(204): [58.1 -29.0 46.8 -27.4]
(111): [9.6 -16.3 -29.1 66.5]
(189): [-44.0 -6.1 77.8 10.8]
(173): [37.7 -46.3 77.8 60.4]
(37): [44.6 -46.2 -24.9 31.5]
(140): [66.6 -69.8 -27.5 53.0]
(94): [66.6 -29.0 -53.0 -27.4]
(197): [-13.4 82.9 -46.3 -65.3]
(30): [77.9 -69.8 32.3 46.5]
(129): [-50.1 48.5 -38.3 4.2]
(201): [37.6 26.3 55.1 25.2]
both (173) (189):  -> [77.8]
q: [37.6 26.3 55.1 25.2] -> (201)
q: [77.9 -69.8 32.3 46.5] -> (30)
both (140) (94):  -> [66.6]
q: [44.6 -46.2 -24.9 31.5] -> (37)

(113): [-21.6 36.9 -19.4 62.9 29.1 -3.4 23.2 41.1 13.9 -71.7 -10.1]
(109): [-47.2 38.3 -29.2 13.9 10.9 -23.8 -16.6 -47.2 16.6 -38.0 14.0]
(18): [-47.2 38.3 -29.2 13.9 36.9 -29.2 -44.5 36.8 -19.4 -37.3 -41.9]
both (109) (113):  -> [13.9]
q: [-47.2 38.3 -29.2 13.9 36.9 -29.2 -44.5 36.8 -19.4 -37.3 -41.9] -> (18)
both (113) (109):  -> [13.9]
q: [-47.2 38.3 -29.2 13.9 10.9 -23.8 -16.6 -47.2 16.6 -38.0 14.0] -> (109)
q: [-21.6 36.9 -19.4 62.9 29.1 -3.4 23.2 41.1 13.9 -71.7 -10.1] -> (113)

(98): [48.8 -41.3 -54.9 -40.9 49.1 49.8 -48.9 32.2 1.8 -50.8 34.4 -38.5 -19.6 -45.1 -0.7 -9.6 -1.4 55.6 6.9 -18.3 4.3 61.2]
(102): [48.8 -41.3 -54.9 -40.9 49.1 49.8 -48.9 32.2 1.8 -50.8 34.4 -38.5 -19.6 49.1 -0.7 -9.6 -1.4 55.6 6.9 48.8 4.3 61.2]
(73): [48.8 -41.3 -54.9 49.0 49.1 -51.2 -48.9 32.2 1.8 -50.8 34.4 -38.5 -19.6 -45.1 -0.7 -9.6 -1.4 55.6 6.9 -18.3 4.3 61.2]
q: [48.8 -41.3 -54.9 -40.9 49.1 49.8 -48.9 32.2 1.8 -50.8 34.4 -38.5 -19.6 -45.1 -0.7 -9.6 -1.4 55.6 6.9 -18.3 4.3 61.2] -> (98)
q: [48.8 -41.3 -54.9 -40.9 49.1 49.8 -48.9 32.2 1.8 -50.8 34.4 -38.5 -19.6 49.1 -0.7 -9.6 -1.4 55.6 6.9 48.8 4.3 61.2] -> (102)

(32): [-12.9 -16.5 -14.3 20.5 3.6 12.4 -24.3 4.1]
(133): [-10.3 -13.9 47.3 -24.4 9.1 8.8 64.5 -6.6]
(13): [-11.0 -22.5 -13.1 63.1 15.2 -7.6 68.4 48.2]
(108): [49.5 53.6 49.4 -24.3 51.1 -19.3 -1.6 -15.0]
(16): [47.1 53.8 47.4 -33.8 43.6 -10.2 -15.9 -22.5]
both (108) (32):  -> [-24.3]
both (32) (108):  -> [-24.3]

(15): [-31.3 -70.6 -19.1 -28.6 56.0 -42.4 22.6 -38.8 0.7 23.5]
(5): [-10.6 41.3 -75.5 -8.1 -6.9 -7.5 -18.4 54.9 -66.9 -22.2]
(25): [-31.0 23.7 -21.9 29.5 -56.5 71.5 -26.2 -16.7 -0.5 -63.0]
(131): [-68.7 -59.7 -18.5 22.5 60.5 11.1 -63.2 -48.4 78.2 65.0]
(196): [-31.3 -70.6 -19.1 -28.6 56.0 -42.4 22.6 19.9 -60.1 -34.1]
(85): [-25.9 34.5 23.2 -29.2 -70.0 -23.3 -46.0 -58.1 61.8 -48.2]
(77): [-10.6 41.3 -75.5 -7.6 -55.3 46.5 -18.4 54.9 -66.9 -22.2]
(147): [20.9 1.0 -20.9 -77.5 -1.6 -0.1 22.9 22.0 45.5 -17.0]
(188): [73.2 -75.9 -75.6 32.0 68.9 -7.5 77.2 -67.5 -10.3 23.5]
(52): [71.5 33.2 71.3 12.7 72.6 38.5 12.6 74.0 39.6 10.6]
(193): [-31.0 23.7 -21.9 29.5 -56.5 71.5 -30.8 1.8 -34.7 72.3]
(214): [-22.2 -13.7 -64.3 0.9 31.2 71.4 23.6 69.6 23.8 59.1]
both (188) (5):  -> [-7.5]
both (25) (52):  -> [71.5]
both (77) (214):  -> [-22.2]
both (188) (15):  -> [23.5]

(194): [33.8 -11.1 13.8 64.3 -11.0 12.5]
(128): [-65.7 2.8 -31.6 -10.6 -1.9 -7.0]
(39): [-4.3 64.6 64.6 9.1 50.6 -4.6]
(191): [19.0 -31.7 -7.8 -0.7 -29.3 66.4]
(151): [-4.3 64.6 13.8 38.7 50.6 -4.6]
(80): [31.7 8.8 28.9 -20.4 -31.6 -16.8]
(27): [2.1 4.8 78.6 15.0 7.3 -31.6]
(182): [-31.7 -31.6 -31.5 38.8 -29.3 -60.9]
(43): [31.7 8.8 28.9 -6.7 -31.6 38.7]
(46): [10.5 -13.1 -3.5 -16.5 14.1 29.7]
both (43) (27):  -> [-31.6]
both (43) (128):  -> [-31.6]
both (27) (182):  -> [-31.6]
q: [-4.3 64.6 13.8 38.7 50.6 -4.6] -> (151)
both (151) (43):  -> [38.7]

(103): [58.7 2.5 -31.0 57.7 -4.2 -35.0 -17.6 -11.3 45.2]
(8): [24.0 -18.8 -29.1 6.4 -12.8 13.6 -60.0 -44.4 -58.9]
(53): [21.5 17.7 -12.8 31.2 -8.2 -11.1 5.0 1.9 1.2]
(76): [-19.7 13.0 30.4 45.3 16.4 8.2 51.8 45.3 55.3]
(158): [-19.7 27.7 30.4 -10.2 16.4 -12.9 51.8 45.3 -19.7]
(61): [14.6 -18.8 51.1 -22.6 53.3 -2.1 45.3 32.8 13.6]
both (76) (61):  -> [45.3]
both (53) (8):  -> [-12.8]
both (8) (53):  -> [-12.8]
q: [21.5 17.7 -12.8 31.2 -8.2 -11.1 5.0 1.9 1.2] -> (53)
q: [-19.7 27.7 30.4 -10.2 16.4 -12.9 51.8 45.3 -19.7] -> (158)

(9): [-47.3 48.8 -41.0 -28.2 -39.8 35.0 33.5 41.7 18.9 41.1 -49.5 -38.9 37.0 -30.8 8.6 33.0 18.3 13.1 25.2]
(41): [11.5 -10.8 2.9 -47.3 -25.1 -51.7 -46.5 -45.0 45.9 54.2 33.6 7.7 44.3 0.0 41.1 48.8 24.6 34.8 26.5]
(50): [35.0 -10.8 -13.0 6.0 -25.1 -51.7 -46.5 -45.0 45.9 -38.6 33.6 -30.9 44.3 0.0 41.1 -23.4 24.6 34.8 26.5]
(116): [48.9 -60.6 46.8 -2.0 50.7 -30.8 -27.4 -25.7 -17.2 -17.1 14.3 46.5 -41.5 57.8 -38.9 -33.7 38.9 5.4 -49.5]
(72): [23.9 6.2 11.4 4.6 32.7 43.7 51.3 40.5 -64.0 -38.8 -20.3 -0.9 -43.4 -1.4 -55.0 37.0 -37.5 -49.6 -44.2]
both (9) (72):  -> [37.0]
q: [11.5 -10.8 2.9 -47.3 -25.1 -51.7 -46.5 -45.0 45.9 54.2 33.6 7.7 44.3 0.0 41.1 48.8 24.6 34.8 26.5] -> (41)
both (72) (9):  -> [37.0]
q: [35.0 -10.8 -13.0 6.0 -25.1 -51.7 -46.5 -45.0 45.9 -38.6 33.6 -30.9 44.3 0.0 41.1 -23.4 24.6 34.8 26.5] -> (50)
q: [-47.3 48.8 -41.0 -28.2 -39.8 35.0 33.5 41.7 18.9 41.1 -49.5 -38.9 37.0 -30.8 8.6 33.0 18.3 13.1 25.2] -> (9)

(29): [26.7 11.2 3.8 26.7 -7.3]
(57): [40.9 -7.3 26.7 26.6 -20.1]
(59): [-28.5 11.2 26.8 -18.6 -7.2]
both (29) (59):  -> [11.2]
q: [26.7 11.2 3.8 26.7 -7.3] -> (29)
q: [-28.5 11.2 26.8 -18.6 -7.2] -> (59)
both (59) (29):  -> [11.2]

(141): [-21.8 -34.9 54.3 8.6 -16.0]
(153): [24.4 -60.2 -57.3 -30.1 45.9]
(139): [-24.3 -27.6 56.3 30.4 -46.3]
(206): [2.9 8.6 -58.5 24.1 -60.1]
(148): [1.7 42.3 18.9 -4.4 -75.3]
(106): [23.4 29.1 -55.3 -29.3 44.2]
(190): [-20.2 -67.9 -22.9 -41.6 -4.5]
(117): [-27.5 -28.5 60.4 31.7 -12.0]
(28): [-22.0 -68.8 -22.0 -37.1 -4.4]
(165): [-27.5 -28.5 60.4 31.7 -46.0]
(99): [-4.3 68.0 22.3 39.2 4.4]
both (28) (148):  -> [-4.4]
both (206) (141):  -> [8.6]
q: [-21.8 -34.9 54.3 8.6 -16.0] -> (141)

(130): [-5.2 23.4 -9.1 16.6 -23.9 21.4 -22.0 -3.9]
(154): [-0.8 -2.2 16.0 14.6 31.0 -35.3 18.4 -1.9]
(45): [48.4 -27.0 5.3 5.8 16.4 -23.6 -44.4 10.0]
(125): [11.6 49.1 1.1 -26.6 -7.3 -4.1 40.8 -35.2]
(97): [-49.2 -21.4 -44.2 -16.3 -11.5 -9.5 14.0 -1.9]
(143): [-1.7 -42.8 -23.1 -52.5 40.7 76.0 -26.6 -58.4]
(181): [-14.7 -10.1 32.9 5.7 8.0 -14.5 11.2 -5.4]
(123): [12.5 -0.9 27.9 29.3 10.3 1.4 3.0 23.4]
(19): [13.0 21.8 -21.3 4.8 -10.4 17.6 -27.5 49.0]
(127): [72.7 39.4 73.0 -34.3 -37.5 20.7 -70.9 23.5]
(66): [11.6 -7.2 1.1 -26.6 -7.3 -4.1 40.7 -35.2]
both (125) (143):  -> [-26.6]
both (123) (130):  -> [23.4]
q: [-49.2 -21.4 -44.2 -16.3 -11.5 -9.5 14.0 -1.9] -> (97)

(171): [21.4 -11.5 -0.2 -1.7 31.4 6.5 -3.0 -17.1 7.1 28.9 -11.2 -46.3 -1.8 38.6 9.8 5.7 24.0 35.5 15.7 -23.9 19.8 -6.5 15.3 5.5 -25.1 -21.9 21.5 0.7 -12.4 -11.9 5.4 -7.3 8.3 16.6 3.0 -9.9 -9.6 51.6 2.2 -12.2 33.2 4.1 -4.3 31.1 -2.6 -20.2 9.3 -15.7]
(65): [-3.9 10.6 -3.9 -8.3 -0.1 1.6 14.9 -1.0 11.2 0.0 9.3 9.1 -3.6 -8.5 3.7 2.8 -32.8 -4.0 0.7 0.4 -11.3 3.8 -1.2 3.2 8.1 -7.9 -8.1 4.7 39.7 -15.7 -11.0 3.2 5.9 -8.8 -2.8 -1.9 -3.6 -2.8 -3.3 -1.9 -18.8 -8.8 2.0 -3.8 -21.3 8.1 -13.1 -10.1]
(74): [36.7 53.0 -8.3 49.6 -39.7 9.4 -33.5 -23.0 -30.2 8.9 1.6 2.9 -37.0 15.3 -37.2 -36.8 39.1 11.8 -0.2 -33.5 -1.1 -4.1 2.4 38.8 39.7 -37.4 41.1 -17.8 -46.1 -7.0 -9.9 -10.3 7.4 -16.9 -23.8 2.7 17.8 -25.8 6.6 -19.2 44.8 39.8 9.4 -16.7 -49.9 -30.9 25.0 -8.4]
(132): [2.5 8.1 1.2 5.6 7.0 -5.5 -7.5 2.9 -9.0 -19.9 -16.6 11.3 -0.6 4.3 7.9 -14.8 5.0 -0.7 -12.1 -31.9 -3.5 4.0 22.9 7.3 20.3 26.9 17.9 16.4 9.7 -7.9 -35.6 11.3 -18.1 21.1 -16.1 -7.8 -1.7 5.5 1.5 -25.4 -4.1 7.3 -6.7 24.6 5.0 -2.7 -10.7 -1.3]
(4): [-1.2 -10.2 -10.5 -28.5 -13.4 -15.2 -14.7 -11.8 -21.8 -0.8 14.0 14.0 -1.0 12.2 -9.7 -18.8 31.3 -25.2 -22.2 -3.9 27.0 9.1 -4.7 4.0 4.6 14.3 6.2 2.9 -14.8 -3.8 4.5 -4.9 -17.3 -3.9 -29.1 5.1 -7.6 -7.5 -5.3 -3.0 -11.4 -29.6 -24.7 -10.4 14.3 8.6 -15.4 -1.2]
(49): [23.3 -26.6 69.7 -4.1 -38.2 38.3 52.4 -61.3 -0.2 -46.3 -36.6 -12.1 -28.9 56.9 -8.4 -77.9 -7.2 -38.8 56.6 -15.6 -66.0 -32.1 -28.0 20.1 -33.6 14.8 -10.4 -2.1 6.5 5.9 -6.1 -3.6 2.5 4.9 5.9 -6.0 -1.7 6.4 -3.1 0.4 -7.7 7.6 6.9 13.8 -14.1 8.5 9.3 -5.8]
(54): [2.2 24.1 -14.0 25.5 18.4 11.5 -10.6 73.1 -6.8 11.0 -11.4 -25.0 18.4 1.7 17.3 -46.9 53.8 -8.2 -8.8 42.0 -44.1 8.3 11.2 39.7 -2.0 -27.9 37.1 16.7 -83.5 -4.4 47.7 11.6 20.6 36.0 38.2 -10.1 17.0 41.8 47.9 4.1 -9.1 -18.1 32.1 -6.7 -3.0 0.3 31.2 4.3]
(121): [23.3 -26.6 69.7 -4.1 -38.2 38.3 52.4 -61.3 0.0 -46.3 -36.6 -12.1 -28.9 56.9 -8.4 -77.9 -7.2 -38.8 56.6 28.0 -66.0 -32.1 -28.0 20.1 -33.6 14.8 -10.4 -2.1 40.4 40.4 35.8 7.6 -20.5 45.8 56.1 13.5 4.2 -14.3 10.7 49.0 8.6 40.6 4.6 59.0 -24.0 15.4 54.2 47.5]
(110): [36.7 53.0 -8.3 49.6 -39.7 9.4 -33.5 -2.6 -30.2 8.9 1.6 2.9 -37.0 -0.1 -37.2 -36.8 39.1 -2.5 -0.2 -33.5 -1.1 -4.1 2.4 38.8 39.7 -37.4 41.1 -17.8 -46.1 -7.0 -9.9 3.6 7.4 -16.9 -23.8 2.7 17.8 -25.8 6.6 -19.2 -18.8 -8.8 2.0 -3.8 -21.3 8.1 -13.1 -10.1]
both (121) (65):  -> [0.0]
both (49) (4):  -> [-10.4]
q: [23.3 -26.6 69.7 -4.1 -38.2 38.3 52.4 -61.3 0.0 -46.3 -36.6 -12.1 -28.9 56.9 -8.4 -77.9 -7.2 -38.8 56.6 28.0 -66.0 -32.1 -28.0 20.1 -33.6 14.8 -10.4 -2.1 40.4 40.4 35.8 7.6 -20.5 45.8 56.1 13.5 4.2 -14.3 10.7 49.0 8.6 40.6 4.6 59.0 -24.0 15.4 54.2 47.5] -> (121)
both (121) (171):  -> [-46.3]
both (54) (74):  -> [39.7]
q: [-3.9 10.6 -3.9 -8.3 -0.1 1.6 14.9 -1.0 11.2 0.0 9.3 9.1 -3.6 -8.5 3.7 2.8 -32.8 -4.0 0.7 0.4 -11.3 3.8 -1.2 3.2 8.1 -7.9 -8.1 4.7 39.7 -15.7 -11.0 3.2 5.9 -8.8 -2.8 -1.9 -3.6 -2.8 -3.3 -1.9 -18.8 -8.8 2.0 -3.8 -21.3 8.1 -13.1 -10.1] -> (65)

